array([[116, 143, 128, 152],
       [119, 108, 123, 130],
       [115, 126, 138, 124]]) >> 126

array([[131, 111, 132, 151, 151],
       [113, 133, 117, 156, 157],
       [128, 130, 123, 109, 102]]) >> 123

array([[105, 118, 112, 119, 117],
       [139, 147, 157, 137, 102],
       [148, 109, 122, 118, 144]]) >> 122

array([[143, 157, 111, 118, 118, 117, 149],
       [125, 117, 147, 138, 133, 131, 114],
       [143, 135, 109, 119, 123, 125, 146]]) >> 123

array([[108, 121, 128, 142, 109, 128, 128],
       [124, 135, 122, 149, 104, 141, 133],
       [134, 146, 102, 111, 119, 152, 138]]) >> 119

array([[123, 108, 145, 148, 120, 113, 125],
       [118, 119, 117, 122, 129, 120, 118],
       [135, 135, 106, 129, 130, 130, 149]]) >> 130
---
[[157 131 122 123]
 [132 129 106 130]] -> 132

[129 123 124 105 138 139 119] -> 105

[134 156 103 149] -> 134

[[145 120 142 140 116]
 [123 138 149 112 119]] -> 138

[154 104 116 145 149] -> 104

[120 108 107 131 130] -> 108

[129 125 110 107 115] -> 125
---
array([110, 103, 117, 158, 118, 148, 126])	158, 158

array([149, 106, 123, 129, 150, 119, 139])	129, 150

array([126,  99, 150, 147, 118, 106, 133])	147, 150

array([[152, 131, 136, 128, 131, 125, 125],
       [109, 125, 131, 138, 137, 103, 117],
       [122, 126, 146, 148, 135, 102, 122]])	138, 152

array([138, 112, 155, 123, 148, 122, 128])	123, 155

array([150, 106, 133, 145, 104])	133, 150

array([106, 119, 105, 147, 123])	105, 147
---
[[133 136 134 119]
 [139 103 111 122]] -> 119, 139

[126 134 101 138 127] -> 127, 126

[127 130 104 108 131 133 129] -> 129, 127

[101 102 120 148 155] -> 155, 101

[[104 127 121 138]
 [107 135 125 111]
 [122 143 115 101]] -> 138, 122

[123 124 131 150] -> 150, 123

[103 107 140 153 154 114 133] -> 133, 103
---
[[133 130 127 143 140 136 126]
 [136 138 123 146 137 140 123]
 [146 142 130 157 134 140 122]] >> 136

[[140 128 121 135]
 [154 103 143 149]] >> 154

[[124 133 120 149 122 130 128]
 [139 135 116 155 121 131 126]] >> 139

[[129 128 122 127 124]
 [131 126 134 121 124]
 [135 132 102 132 108]] >> 131

[[126 116 115 109 125]
 [107 131 125 118 104]
 [154 125 128 144 148]] >> 107

[[121 154 113 130]
 [129 136 140 139]] >> 129

[[113 105 130 155]
 [156 113 130 151]] >> 156

[[135 129 126 144 115 132 132]
 [115 122 119 114 152 120 126]
 [124 121 123 110 134 119 132]] >> 115

[[150 155 118 130 119 125 113]
 [107 113 144 146 139 146 147]] >> 107
---
[[133 142 137 128]
 [136 148 141 128]
 [152 155 156 129]] out 137

[[121 112 136 125 122 119]
 [129 107 124 130 107 114]
 [134 118 129 123 118 130]] out 122

[[131 124 128 132 126]
 [135 124 125 129 143]
 [121 107 106 104 133]] out 132

[[131 107 128 110 144 142 112]
 [136 109 130 115 142 143 115]
 [139 117 122 117 147 135 123]] out 142

[[128 140 126 127 117 130]
 [100 146 102 102 147 154]
 [156 155 155 156 110 154]] out 117

[[105 116 152 104]
 [152 142 100 155]
 [117 111 139 119]] out 152

[[151 145 135 141 124 114 131]
 [118 119 145 148 138 134 110]
 [110 142 127 135 108 127 126]] out 114

[[144 130 144 144 131 136]
 [157 137 156 158 117 139]
 [121 128 121 122 146 137]] out 131

[[112 118 126 118 120]
 [106 118 130 123 129]
 [155 140 128 135 126]] out 118
---
[150 119 129 114 118 111 129] >> 114

[103 119 156 146 143 134] >> 156

[133 133 151 136 119 120 123] >> 136

[[128 115 140 114]
 [141 123 142 105]] >> 141

[[115 157 135 155]
 [144 100 127 101]] >> 144

[[136 133 109 130 131]
 [131 102 157 134 144]] >> 102

[127 129 126 111 135 152] >> 126
---
[[106 108 117 124 128 129 140]
 [138 133 132 124 137 128 127]
 [120 125 130 136 133 130 132]]
140

[[126 126 136 124 127]
 [127 128 129 128 127]
 [133 134 107 141 131]]
127

[[157 130 116 115 115]
 [101 123 138 137 133]
 [123 143 120 123 119]]
115

[[137 105 147 120 123]
 [126 129 127 129 130]
 [129 124 132 127 127]]
123

[[130 131 123 130]
 [134 129 121 132]
 [137 109 155 124]]
130

[[149 119 119 116 144 134]
 [139 128 127 131 135 131]
 [131 125 113 126 126 119]]
134

[[121 148 144 111 130 131]
 [148 109 134 143 111 133]
 [152 114 114 137 134 126]]
131

[[123 126 118 150 124]
 [113 129 118 145 125]
 [111 129 118 143 126]]
124

[[124 137 121 130]
 [138 119 108 145]
 [109 150 135 114]]
130
---
[124 108 135 115 136 127 104] | 135

[[132 134 126 101 133 124]
 [124 128 132 137 133 116]] | 126

[[141 134 133 131 152 137 132]
 [143 138 137 138 149 128 136]] | 133

[[129 132 103 115 129]
 [131 130 134 120 134]
 [143 105 130 113 109]] | 103

[129 101 132 129 128 129] | 132

[132 152 108 101] | 108

[126 125 156 113 120] | 156

[102 155 114 153 141] | 114
---
[[133 131 126 128 122 109]
 [150 126 118 131 128 128]
 [128 127 125 130 140 120]] => 122

[[117 105 107 134 108 121]
 [121 111 103 145 115 117]
 [128 118 105 133 114 114]] => 108

[[119 141 139 134 132 120]
 [120 117 129 102 120 129]
 [126 122 118 104 118 137]] => 132

[[136 141 129 132 135 135]
 [131 147 137 131 151 132]
 [102 128 122 126 113 107]] => 135

[[141 138 108 134 110 153]
 [124 126 134 126 134 121]
 [127 127 130 126 129 126]] => 110

[[145 131 122 131 130 131]
 [130 117 138 151 138 144]
 [124 127 147 145 140 144]] => 130

[[142 125 123 139 102 126]
 [123 132 122 107 107 105]
 [146 132 132 153 131 136]] => 102

[[131 113 136 112 139 121]
 [120 124 136 142 125 126]
 [ 99 122 106 120 112 137]] => 139
---
[[109 120 114 141 133 124 130]
 [130 132 139 126 134 152 119]] gives 109, 119

[153 128 126 136 111] gives 153, 111

[133 118 126 148 141 114 105] gives 133, 105

[113  99 107 126  98] gives 113, 98

[[134 136 109 141 151 123 139]
 [137 138 108 145 155 117 142]
 [126 136 115 107 117 132 122]] gives 134, 122

[147 155 128 129 131 132 106] gives 147, 106

[136 132 107 123] gives 136, 123

[135 157 103 121] gives 135, 121

[119 157 134 140] gives 119, 140
